In the rows, 128 means zero.
Each row of numbers belongs to one of the elements below and depends on some of the facts about them. Some rows are named. Which element is each other row?

There are 4 kinds of fact about the elements: β, χ, δ, κ.
β: belongs to class; χ: is of sort; δ: points at; κ: refers to
β e <- J_10, J_111, J_115, J_122, J_146, J_152, J_213, J_231, J_297, J_356, J_37, J_449, J_468, J_559, J_601, J_678, J_719, J_732, J_734, J_764
β c <- J_110, J_129, J_149, J_161, J_190, J_206, J_214, J_270, J_274, J_285, J_287, J_324, J_327, J_448, J_48, J_5, J_525, J_532, J_667, J_753, J_758, J_76, J_760, J_774, J_790, J_842, J_876, J_877, J_938, J_967, J_995
β b <- J_113, J_127, J_135, J_15, J_198, J_201, J_207, J_233, J_240, J_286, J_331, J_375, J_522, J_543, J_546, J_573, J_591, J_621, J_648, J_657, J_711, J_712, J_718, J_730, J_745, J_766, J_770, J_797, J_833, J_845, J_879, J_9, J_917, J_941, J_958
β d <- J_130, J_136, J_221, J_229, J_268, J_292, J_296, J_298, J_306, J_310, J_335, J_395, J_414, J_523, J_541, J_611, J_650, J_693, J_738, J_757, J_768, J_803, J_863, J_885, J_914, J_950, J_952, J_97
β f <- J_131, J_132, J_169, J_23, J_238, J_243, J_260, J_305, J_316, J_329, J_340, J_39, J_466, J_500, J_520, J_537, J_550, J_562, J_59, J_616, J_656, J_658, J_664, J_761, J_834, J_847, J_860
β g <- J_177, J_225, J_312, J_325, J_352, J_371, J_377, J_38, J_421, J_434, J_56, J_675, J_72, J_831, J_86, J_909, J_918, J_929, J_979, J_982
β a <- J_216, J_217, J_228, J_25, J_250, J_277, J_278, J_313, J_330, J_332, J_364, J_365, J_380, J_398, J_410, J_42, J_453, J_486, J_548, J_560, J_588, J_679, J_701, J_739, J_746, J_782, J_786, J_811, J_820, J_828, J_896, J_953, J_96, J_960
χ h <- J_10, J_110, J_111, J_113, J_115, J_127, J_130, J_135, J_149, J_15, J_190, J_198, J_201, J_207, J_214, J_216, J_217, J_221, J_225, J_229, J_23, J_231, J_233, J_238, J_240, J_25, J_250, J_260, J_268, J_278, J_285, J_287, J_296, J_297, J_298, J_312, J_313, J_316, J_324, J_327, J_329, J_330, J_331, J_332, J_340, J_352, J_356, J_365, J_37, J_375, J_377, J_38, J_380, J_398, J_410, J_414, J_42, J_421, J_434, J_449, J_48, J_486, J_5, J_520, J_522, J_523, J_525, J_532, J_541, J_543, J_546, J_548, J_550, J_559, J_56, J_560, J_573, J_59, J_591, J_616, J_621, J_650, J_656, J_657, J_658, J_664, J_675, J_678, J_679, J_701, J_711, J_712, J_718, J_732, J_734, J_738, J_739, J_745, J_746, J_757, J_758, J_760, J_761, J_764, J_766, J_774, J_782, J_786, J_790, J_797, J_803, J_811, J_820, J_828, J_842, J_845, J_847, J_863, J_879, J_885, J_9, J_909, J_914, J_918, J_938, J_941, J_950, J_952, J_958, J_960, J_967, J_97, J_979, J_982, J_995
χ i <- J_122, J_129, J_131, J_132, J_136, J_146, J_152, J_161, J_169, J_177, J_206, J_213, J_228, J_243, J_270, J_274, J_277, J_286, J_292, J_305, J_306, J_310, J_325, J_335, J_364, J_371, J_39, J_395, J_448, J_453, J_466, J_468, J_500, J_537, J_562, J_588, J_601, J_611, J_648, J_667, J_693, J_719, J_72, J_730, J_753, J_76, J_768, J_770, J_831, J_833, J_834, J_86, J_860, J_876, J_877, J_896, J_917, J_929, J_953, J_96
J_110 δ: J_48, J_298, J_979, J_448
J_111 δ: J_657
J_122 δ: J_115
J_135 δ: J_938, J_305, J_828, J_675
J_146 δ: J_42, J_960
J_15 δ: J_129
J_177 δ: J_240, J_39, J_909
J_213 δ: J_860, J_268
J_214 δ: J_421, J_546
J_221 δ: J_131, J_786, J_217, J_543, J_243
J_229 δ: J_375, J_941
J_25 δ: J_410, J_152
J_260 δ: J_198, J_730, J_113, J_270
J_277 δ: J_225, J_278
J_285 δ: J_730, J_56
J_286 δ: J_96, J_228, J_761, J_657
J_292 δ: J_216
J_297 δ: J_127, J_995, J_287
J_306 δ: J_56, J_316, J_340
J_324 δ: J_76, J_448
J_330 δ: J_449, J_131, J_522, J_833
J_352 δ: J_860
J_356 δ: J_738, J_434
J_364 δ: J_225, J_745, J_329, J_23, J_129
J_365 δ: J_711
J_380 δ: J_225, J_718, J_591
J_414 δ: J_588, J_201, J_38
J_5 δ: J_130, J_23
J_523 δ: J_797, J_42, J_421, J_548, J_287
J_525 δ: J_831, J_768
J_537 δ: J_377, J_811, J_532, J_753
J_550 δ: J_732, J_313, J_149
J_560 δ: J_207, J_56, J_296
J_601 δ: J_340
J_611 δ: J_113, J_591
J_658 δ: J_811, J_48, J_298
J_664 δ: J_650, J_371, J_206
J_667 δ: J_828, J_863, J_960
J_678 δ: J_774, J_876, J_863, J_842, J_960
J_693 δ: J_449, J_240, J_621, J_522
J_701 δ: J_127, J_774, J_233, J_56
J_712 δ: J_398, J_811, J_207, J_238, J_327, J_243
J_719 δ: J_562, J_298, J_745, J_72, J_863, J_958
J_757 δ: J_216, J_877
J_782 δ: J_616, J_834
J_790 δ: J_941
J_820 δ: J_130, J_316
J_847 δ: J_377, J_113
J_885 δ: J_130, J_59
J_896 δ: J_562, J_967
J_9 δ: J_616, J_434, J_753
J_914 δ: J_468, J_811
J_917 δ: J_329, J_828, J_132
J_918 δ: J_860
J_950 δ: J_395, J_732, J_97, J_310, J_327
J_953 δ: J_38
[J_115, J_243, J_537, J_548] κ J_285
[J_115, J_217, J_466, J_486, J_982] κ J_941
[J_115] κ J_231
[J_122] κ J_466
[J_122, J_410, J_9] κ J_543
[J_122, J_327, J_448, J_782] κ J_573
[J_127, J_217, J_306, J_421, J_541, J_711, J_757, J_842, J_876] κ J_648
[J_136, J_23, J_466] κ J_371
[J_146, J_845] κ J_831
[J_146] κ J_657
[J_149, J_277, J_770, J_96, J_982] κ J_287
[J_152] κ J_732
[J_152, J_169, J_537] κ J_136
[J_152, J_979] κ J_842
[J_169, J_329, J_364, J_885, J_9, J_941] κ J_929
[J_169] κ J_679
[J_190, J_277, J_325, J_329, J_9] κ J_757
[J_198, J_270, J_329, J_332, J_364, J_365, J_371, J_486, J_523, J_573, J_648, J_757, J_9, J_941, J_979] κ J_803
[J_198, J_228, J_287, J_312, J_768] κ J_190
[J_198, J_306, J_331, J_9, J_953] κ J_876
[J_198] κ J_766
[J_207, J_449, J_537, J_76, J_766] κ J_127
[J_207, J_537, J_982] κ J_734
[J_217] κ J_72
[J_217, J_758, J_76, J_96] κ J_23
[J_231, J_377, J_616] κ J_537
[J_231, J_335, J_486, J_764] κ J_979
[J_238] κ J_305
[J_25, J_39] κ J_364
[J_274] κ J_525
[J_277, J_377] κ J_953
[J_278] κ J_845
[J_286, J_541] κ J_292
[J_305, J_601] κ J_877
[J_312, J_421, J_711, J_786] κ J_38
[J_335] κ J_738
[J_352] κ J_332
[J_364, J_573] κ J_410
[J_365, J_448] κ J_39
[J_42, J_711] κ J_312
[J_522] κ J_286
[J_522] κ J_329
[J_525] κ J_768
[J_56] κ J_448
[J_616, J_995] κ J_243
[J_679, J_768] κ J_213
[J_732] κ J_520
[J_764] κ J_76
[J_770] κ J_967
[J_790, J_831] κ J_995
[J_790] κ J_335
[J_885] κ J_238
[J_918] κ J_135
[J_918] κ J_764
[J_96] κ J_730
[J_96] κ J_758

Some rows with their names:
[156 133 115 117 130 177 147 148 132 194 134 160 135  50 114 153 145  76
 146 144  90 142 110  73  51 149 148] : J_995
[189 127 120 106 147 182  77 171 101 114  76 108 165 146 141 110 160 102
  79 141 134 136 118  29  94  71 129] : J_831
[101 105 133 115 132 139 176 101 157 137 126 145 145  75 125 180  95  96
 181 154 102 139 139 158 124 148  80] : J_297
[ 96 122 133  95  92 135 155 140 131 138 150 150 120  82 153 160 147 137
 156 154  95 117 134 128 112 123 107] : J_760
[ 93 109 134 109 104 116 163 120 130 130 139 118 123  75 135 168 121 137
 148 132 100 115 116 139 116 144 101] : J_37
[133 172  98 134  99 112 168  97 158 176 141 207 126  94 136 107 157 141
 105 145 119  84 126 164  99 130 156] : J_190
[180 181  90  86 104 102 124 172 145 139 154 154 115 124 106  84 137  92
  80 134 137  91 118  96 107 147 117] : J_76
[ 99  80 139 140 126  85 148 119 104 122 114  87 140 102 157 171  98 153
 132 102 103 130  99 124 129 154 122] : J_761
[ 78 110 129 161  75 114  79 120  90  69  93  85 121 165 105 131 128  92
  89 128 155 142 135 104 110 161  95] : J_588
[ 58 100 147 168 107 134 105 101  86 130 133 114 144 135 119 164 136 109
 158  87 158 207 114 148  98 178 131] : J_960
[122  97 166 106 131 124  81 133 122  74  71  88 125 159 149 117 113 107
  85 109 160 149 131 105 139  94 118] : J_395
[144 118 114 164 152 101 170  88 136 147 113 102 140 100 118 137  99 133
 111  96 103 105  77 127 127 139 150] : J_520
[188 169 112 113 163 105  79 151 137 119 103 167 147 193 142  84 140 131
  90 141 168 107 180 108 161  94 147] : J_325
[115  85 178 117 153 160 121 121 119 122  96 115 135 128 162 139 120 136
 140 100 151 184 130 144 139 106 147] : J_296
[154 127 118 167 176 122 131 139 114 141 120 137 145 166 145 100 110 183
 139 105 149 140 160 127 179 143 171] : J_541
[155 169  98 112 130 134 142 120 150 199 170 183 142  86 108 128 147  90
 151 128 122 127 110 136  78 146 168] : J_842
[125 102 147 103 121  71 114 124 124  88  99  67 128 127 142 135  85  92
  92 102 134 108 100 110 127 136  90] : J_834
[181 131 105 147 170 174 144 177 115 144 122 154 150 151 151 112 140 185
 156 138 117 139 162  95 165 108 146] : J_918
[113  90 165 117 135 146 112 148 100 127  93 133 149 131 200 145 158 177
 134 135 125 137 160 102 132  79 144] : J_909
[114 113 146  97 112 149 135 143 126 134 134 146 132  90 171 152 163 149
 151 154 108 128 146 130 118  95 120] : J_879
[ 65 107 139 182 114 178 142  95 107 102 119 104 123 136  97 144 110 129
 159 131 138 173 127 163 133 162  96] : J_820

Which element is each row?
No name comes twice in this set of rows, the named rows included.
[135 150 111  73 100 132 127 128 163  84 151 150 161 111 113 148 141  63
 147 176 135 113 128 134 107 107  30] : J_667
[110 109 123 114 136 138 173  96 155 117 150 139 160  83 110 171 103 104
 196 155 112 140 106 172 131 138  63] : J_678
[171 125 122 106 131 197 149 167 110 162 130 129 126  91 143 144 164 140
 142 159  80 137 117  70 101 110 132] : J_845
[113 149  87 183  93  82  97 130  99  94 109 140 126 195  90  83 108 111
  77 108 184 116 157 121 142 201 137] : J_228
[123  84 177 132 145 182 144 110 133 104 102  99 122 134 145 114 121 161
 135 125 128 160 124 156 173  92 113] : J_914
[191 149 124 134 168 165 117 137 133 169 141 139 133 145 138  82 169 158
 120 110 140 145 104 108 114  67 192] : J_979
[184 153 105 158 159 117  88 107 129 115  83 116 151 173 111  89 118 106
  72 121 154 104 126  91 128  91 153] : J_136
[122 111 173 120 167  97 139  97 151 151 138  74  79 104 107 139  78 122
 136  84 110 129 103 155 146 133 178] : J_238
[177 134  94 136 167  57 112 143 130 107 130  98 125 160  98 108  62 106
 105 103 131  90 129  99 173 167 116] : J_169
[132 161 159 107 146 126 121  97 161 181 135 159  87 124 116 127 162 134
 110 140  97  96 133 156 107  54 208] : J_543

The same elements again, as new rows of numbers:
Named rows:
[143 128 113 118 127 128 102 147 130 122 141 126 111 145 137 102 101 122
 144  91 120 129 126 144 127 114] : J_207
[ 61 141  90 155 116 136  68 136 160 178 141 104 147 151 139 151  68 115
 148 204 138 160  96 183 127 137] : J_523
[162 105  40 121 155 106  83 153 107 132 103 125  48 104 117  91 106 127
 125  66  99 120 136 190 138  94] : J_421
[128 122 116 130 102 140 120 131 112 142 118 131 118 125 141 153 119 111
 155 149 115 130 122 119 122 130] : J_656
[128 125  78 174  91 129  92 139 138 150 122 125 155 143 140 113  90 113
 129 131 122 134 128 212 134 141] : J_941
[ 66 128 123 116 129 136  73 143 128 117 134 116 130 131 148 131  94 130
 143 147 115 131 123 161 128 154] : J_790
[131  98  81 117 139 119  81 123 111 109 115 126  84  78 135 102 125 126
 127  91 118  87 139 180 126 114] : J_86
[140  88  73  97 139 131  78 134 124 140 105 134  70  80 130  95 119 133
 136  89 104  96 129 206 133 111] : J_675
[165 122 102 176  88 137 126 133 135 164 101 121 129 155 119 124  88 105
 134 145  98 154 103 176 138 122] : J_329
[115 129 113 157  87 115 112 135 107 135 135 112 127 148 121 108  92 114
 138 126 129 124 101 172 141 127] : J_9
[ 42 145 141  95 135 140  94 123 148 125 165 116 133 140 155 165 106 123
 165 194 132 149 104 112 119 143] : J_221
[142 132 124 137 118 132 129 118 129 120 138 131 123 131 141 141 124 105
 146 131 118 130 140  97 118 115] : J_131
[105 114 114 116 114 134 105 134 129 157 113 124  99 113 129 125 105 121
 151 126 121 105 108 145 128 130] : J_15
[123 130 106 135 116 120 110 146 103 126 119 120 105 135 127 123 103 119
 141 110 111 128 129 143 133 133] : J_331
[ 47 134 133  99 110 131  86 138 146 187 138 119 104 121 122 133  89 123
 160 154 136 105 110 138 119 134] : J_678
[ 57 141 121 103 149 151 100 125 159 122 124 126 134 132 172 174 102 115
 159 186 107 158 119 127 117 157] : J_650
[115 129 104 114 114 138 102 132 132 135 129 138 114 117 145 128 121 117
 148 131 114 118 143 150 121 135] : J_240
[ 48 143 137 106 106 130 113 131 132 142 133 122 130 131 141 135 101 119
 159 153 132 111 118 124 124 155] : J_356
[124 125 128 128 102 134 116 131 106 140 135 125 117 134 133 148 123 115
 160 149 134 123 114 110 125 118] : J_550
[ 54 140 122 110 112 136  99 134 141 154 129 129 125 126 147 142 103 116
 156 154 124 116 130 130 118 155] : J_559
[129 116 113 109 125 134 120 133 142 157 110 131  94 113 130 116 106 120
 148 120 111 114 117 152 125 123] : J_958

Rows to name:
No name comes twice in this set of rows, the named rows included.
[144  99  89 121 123 127  68 143  96 110 118 123  95 104 134  91 112 133
 125  93  98 108 135 215 138 123] : J_982
[ 81 140 127  90 153 151 129 121 178 124 128 126 120 138 157 154  99 116
 159 172 102 166 103 129 116 139] : J_298
[ 73 143 129  88 150 147 105 122 176 132 149 125 119 136 153 158 101 118
 160 180 111 160 108 121 117 137] : J_296
[ 67 129 130 114 126 137  74 142 120 113 137 114 119 130 145 132  91 129
 141 158 103 133 120 158 130 155] : J_525
[140 128 126 143 118 134 143 117 119 115 115 128 127 128 138 144 119 108
 146 139 119 128 124  93 123 122] : J_834
[ 63 143 135 143 110 129  94 137 132 135 137 110 149 139 139 127  83 117
 137 147 127 113 135 122 121 162] : J_122
[ 93 113 114 109 114 132  96 137 114 163 119 122  94 107 124 129 104 124
 153 140 129  96 111 148 125 127] : J_135
[ 65 145 130  94 143 147 114 124 171 113 148 126 131 141 162 159 106 119
 160 177 112 163 113 124 118 147] : J_97
[149 135 125 185  79 107 138 146  73 142 111 117 117 148 106 125 101 103
 139  99 128  99 142  74 125 124] : J_953
[146 123 154 149 127 127 126 140  98  99 146 107 146 158 141 127  99 120
 147 111 149 117 104  77 123 116] : J_537
[147 127 142 132  62 125 119 141 100 194 137 129 104 137 105 120 118 109
 161 118 144  85 122 104 125 101] : J_560
[142 122 138 136  62 126 110 146 101 212 130 129  98 127 101 122 109 111
 161 123 143  80 121 106 121 103] : J_701
[182 124 126 159  63 131 111 157 107 189 111 133 101 145 100 116  98 107
 142 111 100 106 143 123 125 113] : J_42
[165 125 137 141 107 144 123 141 116 115 124 126 139 157 148 132 108 115
 147 124 105 143 121 125 126 129] : J_616

The same elements again, as new rows of numbers:
Named rows:
[126 105 176  88 124 113 135  91 129 123 112 121 123 148  35  79 150 141
 151 148 125 121 119 157 132 109 126] : J_421
[133 134 110 122 114 132 148 147 125 114 132 145 116 125 195 176 110 156
 145 149 112 141 151 160 108 127 109] : J_500
[146 120 202 135 133 126 152 121 160  96 118 104 127 152  39  54 134 150
 150 125 160 119 122 140 100 124 127] : J_56
[121 149 107 135 111 127 151 144 125 119 128 139 120 117 202 168 115 151
 151 142 126 151 149 130  87 124 115] : J_562
[121 114 153 148 105 133 167 105 162 111 139 116 130 105  72 187 114 117
 138 153 112 104 135 164  71 127 121] : J_486
[107  97  77 165 124 133 148 150 159 160 107 123 153  84 224 206 158 139
 135 148 150 135 137 178 140 133  94] : J_243
[149 147  91 150 119 134 143 150 142 116 121 140 130 119 188 162 124 134
 140 150  90 136 152 148 126 121 107] : J_520
[148 135 119 117 101 129 152 143 176 116 128 173 156 100 134 160  92 145
 154 147  97 116 133 128 117 133 119] : J_701
[118 145 157 110  93 124 147 106 135 157 129 143 122 104 118 170 132 123
 157 164  82 120 130 114 113 114 120] : J_42
[121  78 146 143 142 111 148 103 130 111 109  96 127 124 102 125 126 143
 134 130 134 123 127 206 103 122 113] : J_115
[113 138 122 118 108 132 144  94  64 137 118  99 122 128 122 151 133 139
 146 172  86 125 147 178  68 114 103] : J_711
[142 153 131 167 112 136 159 154 138 134 125 123 143 142 159 152 116 151
 144 144 129 121 151 129  88 125 100] : J_238
[140 140 120  98 119 113 151 144 168 101 123 164 127 121 133 147 107 162
 149 136 128 143 139 146 122 122 132] : J_667
[148  74 139  76 117 126 131 144 148  66 116 159 123 154  72  93 109 170
 145 131 140 129 128 166 160 125 127] : J_177
[141 105 152 104 128 113 140 152 142 115 108 137 111 173 125 102 133 172
 142 130 166 141 140 151 152 116 113] : J_395
[136 153 117 140 124 135 152 144 141 105 137 134 116 115 191 167 114 156
 147 140 116 147 150 137  95 127 117] : J_305
[158 107 155 118 137 106 134 143 122 102 111 134 112 177 127  86 121 159
 141 124 128 143 140 157 151 112 116] : J_268
[131 139  77 140 120 141 140 114 103 129 115 107 140 105 125 147 146 132
 141 166  91 132 150 184 104 119 109] : J_766
[124 124 129 126 117 115 147 144 137  95 127 140 104 133 152 137 109 151
 148 127 132 155 139 122 122 118 128] : J_129
[144  84 137 120 114 119 133 144 125  79 109 134 124 163  77  58 112 152
 148 118 141 131 127 123 149 121 123] : J_434
[156 122 135 114 126 106 142 152 136 108  99 146 136 176  98  90 107 169
 138 121 156 134 142 156 135 110 118] : J_914

Which element is each row?
No name comes twice in this set of rows, the named rows included.
[149 130 141 135 118 113 142 140 138 111 122 145 120 129 145 122 109 143
 148 131 112 143 137 125 125 119 118] : J_938
[129  88 148 121 128 120 137 110 116 134 106 102 127 148  92  99 150 139
 139 147 135 120 132 177 133 112 107] : J_449
[162 132 140 108 122 116 145 139 162 121 120 162 138 130 138 137 102 150
 147 139 108 130 140 156 137 120 117] : J_214
[136  78 156 102 122 112 141 113 133  79 113 129 128 142  40  94 111 144
 141 131 128 115 122 176 128 121 126] : J_918
[109  89 104 160 105 116 154 127 137 115 126 142 139  71 176 167  90 124
 143 128 101 128 123 139 103 136 115] : J_278
[120 176 126 167 123 130 163 110 135 129 131  99 120 117 119 172 127 121
 141 153 117 134 151 149  63 108 125] : J_329
[116 152 117 136 112 143 167 125 195  66 142 135 128  89  59 191 109 125
 139 147 128 130 144 143  73 124 152] : J_364
[157 135 166 116 139 106 159 118 152  85 114 119 124 176  52 108 104 160
 134 127 149 130 143 188  95 108 125] : J_885
[127 154 115 118 131 134 143 129 181 123 117 125 121 114  86 139 182 125
 145 155 139 156 142 131 155 101 139] : J_876
[143 131 116 133  96 129 150 145 162 103 127 167 145 103 137 160  80 137
 149 144  89 122 135 123 107 131 124] : J_820
[120  99 132 157 114 122 154 117 173 145 122 135 147  60 174 187 116 120
 146 143  97 119 118 156 118 137 109] : J_548

